Below are the code and all the weights of a small trained network. Each question names an input and a target symbol and asks about switching units off, where a switched-off unit gives its printed mean instead of its output.

import numpy as np


def w(rows, s, z=0):
    codes = np.array(rows[::2]) - 128.0
    scale = np.full(codes.shape[1], s)
    scale[-1] = z or s
    return codes * scale


def norm(h):
    return h / np.sqrt((h * h).mean(-1, keepdims=True) + 1e-5)


def f(y):
    return np.maximum(y, 0)


def softmax(a):
    e = np.exp(a - a.max(-1, keepdims=True))
    return e / e.sum(-1, keepdims=True)


def log_softmax(a):
    a = a - a.max(-1, keepdims=True)
    return a - np.log(np.exp(a).sum(-1, keepdims=True))


def net(x, mask):
    ids = ['γζηθλμπσψω'.index(c) for c in x.split()]
    T = len(ids)
    res = E[ids] + P[:T]
    u = 0
    for l in range(2):
        r = norm(res)
        for j in range(2):
            rows = slice(4 * j, 4 * j + 4)
            q, k, v = (r @ M[l][rows].T for M in (Q, K, V))
            z = softmax(np.where(np.tri(T) > 0, q @ k.T / 4**0.5, -1e9)) @ v
            o = O[l][rows]
            res = res + np.where(mask[u + j], z, o[:, -1]) @ o[:, :-1]
        u += 2
        y = f(norm(res) @ A[l][:, :-1].T + A[l][:, -1])
        res = res + np.where(mask[u : u + 8], y, B[l][:, -1]) @ B[l][:, :-1]
        u += 8
    return log_softmax(norm(res)[-1] @ U[:, :-1].T + U[:, -1])


Q, K, V, O, A, B = {}, {}, {}, {}, {}, {}
E = w([
[152,166,213],'γ',
[151,164,213],'ζ',
[152,161,212],'η',
[153,164,214],'θ',
[150,161,212],'λ',
[149,160,211],'μ',
[121,174,205],'π',
[2,173,66],'σ',
[177,102,232],'ψ',
[180,97,158],'ω',
],0.0067)
P = w([
[130,179,194],'0',
[232,174,39],'1',
[134,158,203],'2',
[226,152,51],'3',
[125,139,222],'4',
[216,129,66],'5',
[99,121,244],'6',
[207,105,79],'7',
[77,91,255],'8',
[191,82,92],'9',
[63,58,244],'10',
[169,58,105],'11',
[42,17,207],'12',
[192,63,148],'13',
],0.0067)
Q[0] = w([
[149,145,166],'L0H0',
[74,85,96],'L0H0',
[252,132,164],'L0H0',
[46,124,78],'L0H0',
[86,208,110],'L0H1',
[98,126,86],'L0H1',
[183,139,166],'L0H1',
[74,158,90],'L0H1',
],0.013)
K[0] = w([
[143,42,126],'L0H0',
[159,254,184],'L0H0',
[78,7,126],'L0H0',
[145,220,122],'L0H0',
[160,180,100],'L0H1',
[65,171,58],'L0H1',
[179,85,145],'L0H1',
[108,156,81],'L0H1',
],0.0098)
V[0] = w([
[136,216,170],'L0H0',
[58,170,80],'L0H0',
[175,104,130],'L0H0',
[138,254,165],'L0H0',
[75,128,31],'L0H1',
[180,130,178],'L0H1',
[100,143,184],'L0H1',
[150,181,114],'L0H1',
],0.0073)
O[0] = w([
[124,88,211,192],'L0H0',
[30,180,98,54],'L0H0',
[223,140,165,148],'L0H0',
[100,113,234,196],'L0H0',
[165,2,185,2],'L0H1',
[74,175,118,208],'L0H1',
[80,215,121,170],'L0H1',
[42,54,45,143],'L0H1',
],0.0046,0.0075)
A[0] = w([
[87,100,153,88],'L0N0',
[143,165,3,254],'L0N1',
[172,87,137,105],'L0N2',
[134,143,166,244],'L0N3',
[183,149,72,165],'L0N4',
[59,149,120,238],'L0N5',
[137,146,168,138],'L0N6',
[115,167,134,196],'L0N7',
],0.015,0.0034)
B[0] = w([
[160,177,125,154],'L0N0',
[110,4,221,149],'L0N1',
[133,77,84,139],'L0N2',
[103,134,87,254],'L0N3',
[195,115,159,166],'L0N4',
[109,106,73,177],'L0N5',
[121,161,116,224],'L0N6',
[129,124,56,210],'L0N7',
],0.011,0.0092)
Q[1] = w([
[120,126,128],'L1H0',
[149,147,108],'L1H0',
[137,239,131],'L1H0',
[89,96,60],'L1H0',
[155,80,44],'L1H1',
[112,114,224],'L1H1',
[118,36,199],'L1H1',
[176,125,2],'L1H1',
],0.0081)
K[1] = w([
[122,130,129],'L1H0',
[136,135,159],'L1H0',
[109,138,250],'L1H0',
[111,101,105],'L1H0',
[47,162,131],'L1H1',
[142,91,174],'L1H1',
[111,83,184],'L1H1',
[91,205,84],'L1H1',
],0.012)
V[1] = w([
[118,81,151],'L1H0',
[84,128,132],'L1H0',
[174,160,141],'L1H0',
[172,89,153],'L1H0',
[153,114,100],'L1H1',
[179,86,100],'L1H1',
[212,113,63],'L1H1',
[194,123,1],'L1H1',
],0.0087)
O[1] = w([
[76,195,142,13],'L1H0',
[160,157,133,143],'L1H0',
[68,120,68,159],'L1H0',
[67,158,141,4],'L1H0',
[155,138,171,116],'L1H1',
[143,180,182,37],'L1H1',
[176,134,239,126],'L1H1',
[120,128,253,238],'L1H1',
],0.0066,0.004)
A[1] = w([
[125,207,169,27],'L1N0',
[81,82,182,142],'L1N1',
[2,116,140,5],'L1N2',
[177,88,156,128],'L1N3',
[117,205,123,240],'L1N4',
[147,155,88,150],'L1N5',
[102,87,144,60],'L1N6',
[63,115,81,241],'L1N7',
],0.0099,0.0033)
B[1] = w([
[62,136,99,171],'L1N0',
[139,252,98,143],'L1N1',
[235,255,228,167],'L1N2',
[48,79,102,161],'L1N3',
[37,180,153,254],'L1N4',
[99,180,103,194],'L1N5',
[118,149,47,132],'L1N6',
[107,90,203,217],'L1N7',
],0.0059,0.0065)
U = w([
[120,109,152,3],'γ',
[90,146,233,182],'ζ',
[151,167,236,155],'η',
[142,146,128,8],'θ',
[147,152,120,27],'λ',
[156,170,100,44],'μ',
[17,166,99,200],'π',
[16,7,118,73],'σ',
[198,86,58,161],'ψ',
[189,51,240,240],'ω',
],0.012,0.0049)

Each question gives the input, a string of symbols that net reads in full, and the target symbol t.
The units are the heads (4 rows each of Q, K, V and O) and the neurons (one row each of A and B). Each row of codes is followed by its name. A weight is (code - 128) times the scale printed after its matrix; where a second scale follows, it is the last column's (O, A, B and U).
mask holds one flag per unit, layer by layer, with each layer's heads first. A switched-off unit (its flag False) gives its mean, the last column of its rows in O or B, instead of its output. The means were averaged over made-up inputs and are rounded, as every weight is.
A unit's drop is (log p(t) with every unit on - log p(t) with that unit switched off) / (log p(t) with every unit on - log p(t) with every unit switched off).
The circuit of an input: a set's keep is (log p(t) with only the set's units on - log p(t) with every unit switched off) / (log p(t) with every unit on - log p(t) with every unit switched off). Starting from the 12 units with the biggest drops (on a tie, the unit counted first), units are removed one at a time, each time the one whose removal leaves the highest keep (on an exact tie, the one counted first), for as long as the keep stays at least 0.8.
units of the circuit, in order: the units of the circuit, biggest drop first
k most important neurons: the k neurons with the biggest drops, biggest first
top k neurons in layer l: the k neurons of layer l with the biggest drops, biggest first
input μ ψ θ π, target ψ: most important neuron => (L1N4)
input ω ψ ψ η γ π π μ γ π θ ω ψ λ, target ω: units of the circuit, in order => (L0H0, L0N1)
input μ γ ω μ, target ω: units of the circuit, in order => (L0N1, L0N4)
input θ θ ζ θ ω ψ π μ π π η ω η π, target ω: units of the circuit, in order => (L0H0, L0N1)
input ω ψ ψ ω μ η, target ω: top 4 neurons in layer 0 => (L0N1, L0N4, L0N5, L0N3)
input θ σ γ θ σ λ ω γ, target ω: units of the circuit, in order => (L0H0, L0N1, L0N4)
input μ ψ λ θ, target ψ: units of the circuit, in order => (L0N4, L0H1, L1H1)
input θ μ λ π σ γ π η π π η σ ω μ, target ω: units of the circuit, in order => (L0H0, L0N1)
input λ π π π θ μ μ σ ψ, target π: units of the circuit, in order => (L0H0, L0N1)
input σ ω μ ψ, target ω: units of the circuit, in order => (L0H0, L0N1, L0N4)
input π σ π σ σ μ, target σ: 2 most important neurons => (L0N1, L0N7)
input θ π ω π γ ζ θ σ θ σ μ λ ω, target ζ: units of the circuit, in order => (L0N7, L1N2)
input μ λ π θ μ γ η η λ ζ η σ λ, target η: 3 most important neurons => (L1N2, L0N5, L0N7)
input λ μ η σ π π η ψ π π γ ψ, target ψ: units of the circuit, in order => (L0H0)
input ψ λ γ π θ θ σ η π ω σ, target ζ: top 3 neurons in layer 0 => (L0N7, L0N3, L0N6)
input π ω ψ ζ ζ λ ψ ζ, target ψ: 3 most important neurons => (L0N4, L1N4, L0N0)
input ω θ π π ζ ω σ ψ η π ψ π, target ψ: top 2 neurons in layer 0 => (L0N4, L0N1)
input π π σ λ, target σ: 2 most important neurons => (L0N1, L1N7)
input σ σ ζ π ζ π ζ ψ σ, target η: 3 most important neurons => (L1N2, L0N7, L0N5)
input μ ψ ψ σ π μ π μ θ η ψ θ, target ψ: units of the circuit, in order => (L1N4)
input σ ψ ω μ σ ζ, target σ: 2 most important neurons => (L0N1, L1N2)
input μ μ λ ψ π μ, target ψ: 2 most important neurons => (L0N4, L1N4)
input η η ψ θ π ω ω η ζ λ θ ψ ω, target η: 3 most important neurons => (L0N7, L1N2, L0N4)
